[128 = 0]
<83> [128 155 117 146  81  62 149 117 178 140 167  73  99 118 107  94  88 104
 147 145 113 121  84 181 101 157 174 109 124 161 121 103 131 126  97 139
 145  69 124 157 119 145 125 123 103 190  62 147 144 110 130 112 137 111
 145 146  70 108 140 118  97 111  63 118 112 101 118  90 150 146 136]
<89> [112 153 148 130 119  63 118 171 110 139 138 159 167 119 166 112 134  73
 189 130 106  85 127 152 131  99 183 161 150 134 107 187 157 155 122 148
 125 161 117 143 124 147 156 141 135 151 134 176 160 139 109 145 156 103
 180 174  88  84 159 127  94 133  95 189 109  62 120 167 166 143  55]
<87> [189 121 159 158  65 159 110  90 128 117 145 139 132 119 115 142 113 118
 124 130 161 144 160 146 117 146 118 118 144 101  82  97 102 132 128 140
 166 125 117 111 128 138 134 162  89 119 152 112 126 138 108 103 124  76
 149 199 145 121 147  54  95 144 127 153 124 109  84 112 132  85 134]
<89> [103  89  82 103 151 121 179 142 117  88 124 104 137  96 127 199 139 108
 101 109 117 180 169 139 136 141 198 122 134 153 133 154 114 130 152 135
 124 113 109 143 176 139 121 139 146 145 124 119 101  99 131  94 101 144
 127 106  80 134 144 164 141  91 106 127 119 129 125 152  95 146 165]
[101 161 122  94 179 157 145 168 156  80 123 109 118 147 134 122 124 113
  83 122 169 159 190  63 103 150 150 124 165  71 183 123 114 126 167 148
 168 128 131  86 118 111  46 143  92 111 108 146 137 113 137 117 102 109
 153 138 169 127 146 114 123 112 141 106 130 152 129 185  92 107 184] -> <89>
[109 206 165 113 109 138  83 106  96 106  78 151 165 140 125  80 153  61
 177 144 118 151 101 154  84  98 113 203 166 150 100 198 109 126  90 169
 149 106 115 120 132 133 115 103  98 148  88 116 131 110 101 128 121 150
 190 144  96 116 147 104 108 102 113 172 165  81 112 108 170 104 118] -> <89>
<79> [ 87 152 117 156  94  97 127 141 149 175 139 121 183 133 169 118 122 125
 166  88 136 122 136  89 168 138 157 114 111 138 179 161 134 141 126 129
 159 121 145  96  72 119 134  95 166 123 141 104 109 100 122 187 126 149
 163 123 101 120  84 113 137 141  93 112  95 117 141 141 132 118 166]
[109  57 107 125 124 128 149  91  95 164 125 136  20 108 121 166  73 126
  79 120  80  94 125 134 184 143 152 111 142 153 122  71 140 122 159 165
 101 129  80 107  96 181 124 129 140 152 174 133 104 170 149 106 158 120
  37 170  90 163 105 133 102 188 128 103 109 123 157 182  83 138 113] -> <89>
<90> [ 69 187  67 103 127 148 100 101 162 182 118 137 123 141 106  90 101 163
 173 110 172 100 129 135 108 109 131 121 116 176 128 180  91 134 142  90
 139  92  83 108 140 120 177 153 165 135  67 163 101 171  89 107 119 189
 156 136  97 124 180 129 117 144 157 110 119 128 122 115 110  93 152]
[122  92 169 149 106 129 166 115  93 135 150  90 114 121  60 122  93 187
  73 154 143 173 169 133 215 202 176 147 105 177 101  44 142  80  75  96
 109 130 185 174  95 147 177 119 136 156 153  91 135 208 113 116 133 210
  89 167 122 128 105 152 131 119 172  66  89 168 139 158  61 133 188] -> <89>
[164 116 129 126 159 133  93 128 124 103 117 141 187 125 151 130 142 126
  69 112  95 124 104 131 152 117 138 126  98 104 156 162 174  76 130 113
 130  86 136  98 136 121 129  98 109 115 132 115 135  82 113 130 110 173
 143 126 110  89  97 142 130 114 152 177 124 109 115  90 109 114 193] -> <90>
<82> [156 154 120 143 123 135 135 157 166 141 112 151  85 133 200 106 102 179
 124  89 118 128 100 144 114  57 151 112 156 117  69 114 138  87 198 156
  76 111  58 164 147 132 148 128 124 132  89 110 115 142 128 162  72 118
 140 119  86  77 126 145 153 132 107 168 110  94 105 114 132 126 153]
[145 142 149 151 146  99 102 131  99  94 149 153 135 108  87 120  91  85
 105 129 153 139 152 101 150 138 123 137 119 155 163 147 119 150 102  86
 194 134 135  97 140 139 108 127 111 132 127 139 126 144  90  59 133  70
  80 127 128 172 126 134  89 132 192 150 115 123 156 119 129 133 110] -> <82>
<93> [168 146 203  40 158 140 110 174 181 141 159 182  98 123 143 162  51 193
  62 177 154 202 131 132 177 169 153 142 176 165 143 126 113 131 133  86
 157 159 137  93  92   5 222 107  66 183 127 202 166 132 104 135  82 121
  53 137 176 168 175 150 121 138 138  92 108 141  99 161 127 119 111]
[141 129 143  83 130  96  70 168  97 138  56 152 170 191 153 123 135 158
 124 196 111 115 119 100 157 117 155 118 178  88 153 140  98 160 125 108
 124 167 120  95 129 115 210  69 124 115 125 121 113 171  93 140 175 133
  97 158 101 112 199 134 144 132 151 146 137 162 136 136 133 103 145] -> <93>
<87> [145 103 132  97 118 173 121 102 133  93 124 132 134 121  92 155  73 105
 149  99 206 143 138 138 108  99 185 141 151 100 136  70 131  90 115 159
 112 135 170 152 116 147 112 116  69  97 130 125 145  78 153 116 164 128
 150 108 117 131 128  84 107 126  93 114 126 117 126 112 116 173 125]
[162 179 163 118 128 141 109  96 200  95 115 140 159 155 117  97  98  89
 150 128 173 127 157  94  71  92 161 173 132  72 170  67 145  95 115 133
 168 148 112 178 131 120 145 149 160 113  87 125 142 100 136  90 101 116
 186 114 148 153 159 128 102 140 127  93 102  89 135  61  92 127 110] -> <87>

(41) [139 138 172 107 132  78 137 130 122 132 159 140  62 119 108 121 109 113
 113 108 108  92 136 126 132 129 109 120 108 112 118 139 134 175 146 137
 123 118 108 139  92 119 158 140 128 114 136 162  99 141 107 111 107  88
 143 154  95 129 145  97 136 167 116 136 146 137 126 132 121 102 124]
(50) [169 166 172 157  85  94 133 137 128 179 127 134 146 152 140 126 102  89
 159 140 200 181 109 147 121 169  99  65 158 123 116 141  91 108 126 149
 107 102 151 140 173 135 143 115 111 182  96 112 123 142 186 132 156  48
 139 109 154 146 156 175 201 130 130 168 151 115 138 105 121 169 128]
(54) [117  84 136 170  98 161 144 117 149 108 120 113 134 155 125 152 121 144
 140 134 149 141 184 129 113 139 133 143  92 121 118 134 121 122 123 149
 152 102  97 103 114 113 113 118 115 131 155 151 103 125 120  48  99 118
 130 114  69  93 133 115 136 127 112 118 150 126 125 130 133 109 123]
(54) [106 118 143 146 107 110 119 130 111 103 130 128 121 132 149 144  97 136
 176 165 113 149 159 139  53 118 130 136 112 123 130  89 139 144 110 147
 147 118 144 138 121 114 156 128 121 139 134 162 161 146 158 121 146 112
 119 167 109 118 111 108 116 113 137 101 164 102 130 158 145 120 127]
[132 137  96 129 176 132 159 190 170 129 132 131 139 140 114  92 105 127
 139 106 154 115 171 102 126 153 106 114 113 120 119 131 147 105 170 126
 158 159 161 125 119 132 121 129 136 130 121 150 129 115 146 103 154  98
  88 117 124 139 118 142 177 151 169 116 102 125 172 145 144  94 169] -> (41)
(50) [161 156 170 158 119 143 156 171 128 134 158 171 132 180 112 126 155 125
 179  76 165 227 129 174 133 140 114  51 172 108 127 150  84 107  92 148
 112 115 131 180 148 172 100 115 116 131 106 113  81 116 155 104 153 121
 141 111  67  96 186 125 211 135 140 129 144 115 134 106 145 151 114]
(40) [135 130 155 136 100 121 106 116 124 119 145 145 135 128 109 121 101  86
 118 112 135 154 124 136 138 122 158 130 144 122 125 107 140 126  96 129
 127 138 141 139 107 119 115 160 152 135 118 102 120 156 159 102 121 108
 105 103 151 101 108 129  99 121  95 154 122 124 103 136 137 112 125]
[ 56 106  65  80 170 149 111 126 103  91 131 131  91 168 128 126 166 158
  97 133  54  84 109 107 151 129 155 166 123 140 157  99 131 132  75  32
 167 124 117 108  85 145 133 177 163 115 178 125 149 163  48 167 143  99
 138  92 116 120 132 114  80 127 137  48 131 145  94 133 100 110 111] -> (50)
(37) [136 121  92 121 157  80 134 153 120 136 230 155 153 120 127 131 107 117
  89 125 153  82 142 106 152 106 145 113 183 103 169 150 109  91 103  91
  92 118 144 162 136 144 153 135 166 112 143 117 176 111 157 128 153 133
 137 133 172 178 109 150 129 113 167 156 153 146 148 101 106  96 127]
[177 141 136 101 126 182 138 105 168 127 166 164 184 122  60 128 119 113
 101 109 139 196 147 115 142 123 172 146 146  86 113  73 173 115 120 136
 145 156 136 124 131  87 121 142 146 148 146 158 159 163  94 108 166 145
 101 123 137  70 105 137 154 159 122 136 133  88 115 170 115 104 153] -> (40)
[141 103 144 143 125 115  98 125 117 101  92 101 109 175 154 139 151 128
 115 156 117 138  95 141 130 151 122  68 153 148 148 166 122 104  66  68
 133 119 174 138 142 142 133 148 154 111 131  91 138 187  86 158 186  58
 138 129 106 131 171 115 157 125 138  80 132 153  92  72  83 120 138] -> (50)
(33) [151 131 161 138 138 105 143 132 130 142 152 151 148 128 146  84 129 143
 109 111 102 141 155 181 139 107  92 119 129 133 124 127 108 127 111 132
 148 140 112  96 114 131  78 120  88 124  80 134 113 135 141 137  98 133
 154 112 133  94 103 117 146 140 106  89 112 139 137 137 129 132  97]
(32) [122 115 121 113 134 103 129 116 110 121 120 130 113 121 127 148 111 119
 140 135 143 133 124 151 116 156 130 135 129  98 113 140 123 104 144 118
 112 130 145 139 142 115 128 126 113 131 122 137 115 110 126 105 105 124
 141 139 124 136 120 120 126 121 109 145 128 148 125 135 134 121 151]
(34) [138 163 132 171 113 165 120 129 149 128  60 109 149 134 186 168 146 155
 225  67 110 130  88  61 109  98 139  97 115 188 194 156 161 118 139 123
  76 135 136  50 147 125 111 157 149 127 135 125 123 166 168 106 131 125
 124 114 152 150  94 126 137  89 167 105 117 120 115 119 163 110 113]
(31) [159 140 143 142 122  57 102 145 168 102 142 135 117  91 122 114  92  83
 105 116 116 120 164 118 120 159 110 144 137 128 166 135 138 110 147 117
 149  99 169 163 130 122 137 164  89 125 161 118 177  98  97 152 109 114
  90  95 124 122 142 130 101  81 105 114 116 160 166 149 115 114 152]
[170 151  95  86 187  93 156 158 174 124 136 112 176 140 126  95 129  99
 109  63 122  91 156 121 155 140 100 136 139 143 153 123 179 124 158  86
 135 177 135 134 166 106  97 128 137  89 121 151 131 141 117 114 113 108
  97 112 121 166 111 123 182 166 175 135 123 137 159 192 147  78 130] -> (41)
